Here is a tiny trained network, its code and every weight. The questions are about switching its units off for an input and a target symbol, where a switched-off unit gives its printed mean instead of its output.

import numpy as np


def w(rows, s, z=0):
    codes = np.array(rows[::2]) - 128.0
    scale = np.full(codes.shape[1], s)
    scale[-1] = z or s
    return codes * scale


def f(y):
    return np.maximum(y, 0)


def softmax(a):
    e = np.exp(a - a.max(-1, keepdims=True))
    return e / e.sum(-1, keepdims=True)


def log_softmax(a):
    a = a - a.max(-1, keepdims=True)
    return a - np.log(np.exp(a).sum(-1, keepdims=True))


def net(x, mask):
    ids = ['ΓΔΦΨΩαεζηθμστ'.index(c) for c in x.split()]
    T = len(ids)
    res = E[ids] + P[:T]
    u = 0
    for l in range(2):
        r = res
        for j in range(2):
            rows = slice(2 * j, 2 * j + 2)
            q, k, v = (r @ M[l][rows].T for M in (Q, K, V))
            z = softmax(np.where(np.tri(T) > 0, q @ k.T / 2**0.5, -1e9)) @ v
            o = O[l][rows]
            res = res + np.where(mask[u + j], z, o[:, -1]) @ o[:, :-1]
        u += 2
        y = f(res @ A[l][:, :-1].T + A[l][:, -1])
        res = res + np.where(mask[u : u + 4], y, B[l][:, -1]) @ B[l][:, :-1]
        u += 4
    return log_softmax(res[-1] @ U[:, :-1].T + U[:, -1])


Q, K, V, O, A, B = {}, {}, {}, {}, {}, {}
E = w([
[81,168,106,171],'Γ',
[94,170,55,142],'Δ',
[177,91,142,125],'Φ',
[101,150,163,202],'Ψ',
[62,178,81,140],'Ω',
[183,96,129,118],'α',
[191,253,245,88],'ε',
[140,79,137,148],'ζ',
[165,110,132,156],'η',
[168,87,107,114],'θ',
[36,156,65,89],'μ',
[165,105,125,138],'σ',
[77,171,94,164],'τ',
],0.012)
P = w([
[162,54,55,208],'0',
[183,177,57,190],'1',
[159,191,134,179],'2',
[142,207,175,188],'3',
[129,209,215,188],'4',
[111,208,236,189],'5',
[98,184,253,156],'6',
],0.0056)
Q[0] = w([
[168,108,2,118],'L0H1',
[136,71,6,120],'L0H1',
[138,223,218,82],'L0H2',
[91,107,208,51],'L0H2',
],0.0065)
K[0] = w([
[90,28,42,114],'L0H1',
[54,2,38,124],'L0H1',
[71,31,142,100],'L0H2',
[94,88,17,106],'L0H2',
],0.0057)
V[0] = w([
[83,160,114,139],'L0H1',
[64,61,11,126],'L0H1',
[76,1,72,99],'L0H2',
[63,179,82,103],'L0H2',
],0.008)
O[0] = w([
[149,62,167,132,173],'L0H1',
[107,136,177,208,24],'L0H1',
[191,255,134,254,2],'L0H2',
[201,95,159,118,139],'L0H2',
],0.0086,0.0033)
A[0] = w([
[140,87,60,137,253],'L0N1',
[255,61,199,159,175],'L0N2',
[133,53,41,27,242],'L0N3',
[146,173,131,92,127],'L0N4',
],0.0093,0.0034)
B[0] = w([
[52,189,149,209,200],'L0N1',
[2,186,48,235,192],'L0N2',
[96,238,93,14,254],'L0N3',
[202,110,143,113,148],'L0N4',
],0.0074,0.0056)
Q[1] = w([
[254,107,190,215],'L1H1',
[166,178,125,62],'L1H1',
[69,155,162,65],'L1H2',
[202,48,166,147],'L1H2',
],0.0069)
K[1] = w([
[66,102,209,254],'L1H1',
[86,127,44,102],'L1H1',
[128,114,139,174],'L1H2',
[170,155,165,76],'L1H2',
],0.0083)
V[1] = w([
[255,132,147,102],'L1H1',
[138,162,134,82],'L1H1',
[123,98,137,211],'L1H2',
[147,89,152,118],'L1H2',
],0.0094)
O[1] = w([
[221,81,2,74,2],'L1H1',
[112,67,97,193,184],'L1H1',
[237,178,138,122,254],'L1H2',
[160,79,41,182,32],'L1H2',
],0.0064,0.0059)
A[1] = w([
[92,173,199,2,252],'L1N1',
[153,125,191,127,97],'L1N2',
[97,170,99,190,128],'L1N3',
[108,225,117,49,95],'L1N4',
],0.0054,0.004)
B[1] = w([
[181,70,252,248,255],'L1N1',
[123,58,92,128,144],'L1N2',
[58,134,3,102,175],'L1N3',
[124,176,129,222,192],'L1N4',
],0.0056,0.0097)
U = w([
[151,138,100,121,19],'Γ',
[166,126,78,134,64],'Δ',
[163,113,85,156,52],'Φ',
[145,100,225,119,254],'Ψ',
[160,138,88,110,75],'Ω',
[138,167,108,68,56],'α',
[173,118,62,141,101],'ε',
[162,121,39,90,186],'ζ',
[166,132,62,99,133],'η',
[39,243,149,196,129],'θ',
[48,22,62,154,143],'μ',
[169,3,231,115,162],'σ',
[154,135,109,125,19],'τ',
],0.0075,0.0047)

Each question gives the input, a string of symbols that net reads in full, and the target symbol t.
The units are the heads (2 rows each of Q, K, V and O) and the neurons (one row each of A and B). Each row of codes is followed by its name. A weight is (code - 128) times the scale printed after its matrix; where a second scale follows, it is the last column's (O, A, B and U).
mask holds one flag per unit, layer by layer, with each layer's heads first. A switched-off unit (its flag False) gives its mean, the last column of its rows in O or B, instead of its output. The means were averaged over made-up inputs and are rounded, as every weight is.
A unit's drop is (log p(t) with every unit on - log p(t) with that unit switched off) / (log p(t) with every unit on - log p(t) with every unit switched off).
The circuit of an input: a set's keep is (log p(t) with only the set's units on - log p(t) with every unit switched off) / (log p(t) with every unit on - log p(t) with every unit switched off). Starting from all 12 units, units are removed one at a time, each time the one whose removal leaves the highest keep (on an exact tie, the one counted first), for as long as the keep stays at least 0.8.
units of the circuit, in order: the units of the circuit, biggest drop first
unit that matters most: the unit with the biggest drop
k most important neurons: the k neurons with the biggest drops, biggest first
k most important neurons of layer l: the k neurons of layer l with the biggest drops, biggest first
heads that matter: for each layer, one digit per head in row order, 1 if its drop is at least 0.15 and else 0, layers parted by /
drop when u is switched off: that unit's drop, to one decimal
input σ Γ θ, target θ: 2 most important neurons : (L0N2; L0N1)
input α Ψ Ψ η Γ Ψ Γ, target Ψ: units of the circuit, in order : (L0N2; L1N1; L0N1)
input Γ Ω ζ, target θ: units of the circuit, in order : (L0N2; L1H1; L0H1)
input Ψ ε Ω Γ θ, target ζ: units of the circuit, in order : (L0H1; L1H1; L0N4; L0N3)
input ε Ψ σ τ Ψ σ Ω, target μ: units of the circuit, in order : (L1H1; L1H2; L0H2; L0H1)
input Ψ Ψ ε α η τ, target ζ: heads that matter : 10 / 10
input Φ σ α, target θ: unit that matters most : L0N1
input Ψ τ ζ, target θ: heads that matter : 00 / 10
input Ψ α Ψ τ ζ Δ Ψ, target σ: heads that matter : 01 / 00
input Ψ ε Ψ, target ζ: units of the circuit, in order : (L1H1; L0H1; L0N4)
input Ψ η Ψ Γ τ ε ζ, target ζ: heads that matter : 10 / 10
input Δ Ω Γ Ω Δ, target Ψ: 2 most important neurons : (L0N2; L0N3)
input Γ Ψ Ψ μ Ω Ω, target Ψ: heads that matter : 11 / 00
input Ψ Δ Γ Γ ε Φ θ, target ζ: 2 most important neurons : (L0N4; L0N1)
input ζ σ ζ τ τ Δ α, target θ: units of the circuit, in order : (L0N2)
input μ Ψ Ω Γ θ Ω, target Ψ: 2 most important neurons of layer 0 : (L0N2; L0N3)
input ε Γ Φ Γ ζ Φ, target μ: 2 most important neurons of layer 0 : (L0N3; L0N2)
input ε Ω η Ψ Φ Γ, target μ: drop when L0N3 is switched off : 0.2
input τ Γ Ω Ψ η τ, target Ψ: drop when L1N1 is switched off : 0.1
input Ψ τ θ, target θ: drop when L0N2 is switched off : 0.3
input ε ζ Ψ, target μ: most important neuron of layer 0 : (L0N3)
input Δ Ψ Φ, target θ: drop when L1H1 is switched off : 0.2
input Γ τ Γ Γ τ, target Ψ: 2 most important neurons of layer 0 : (L0N2; L0N3)
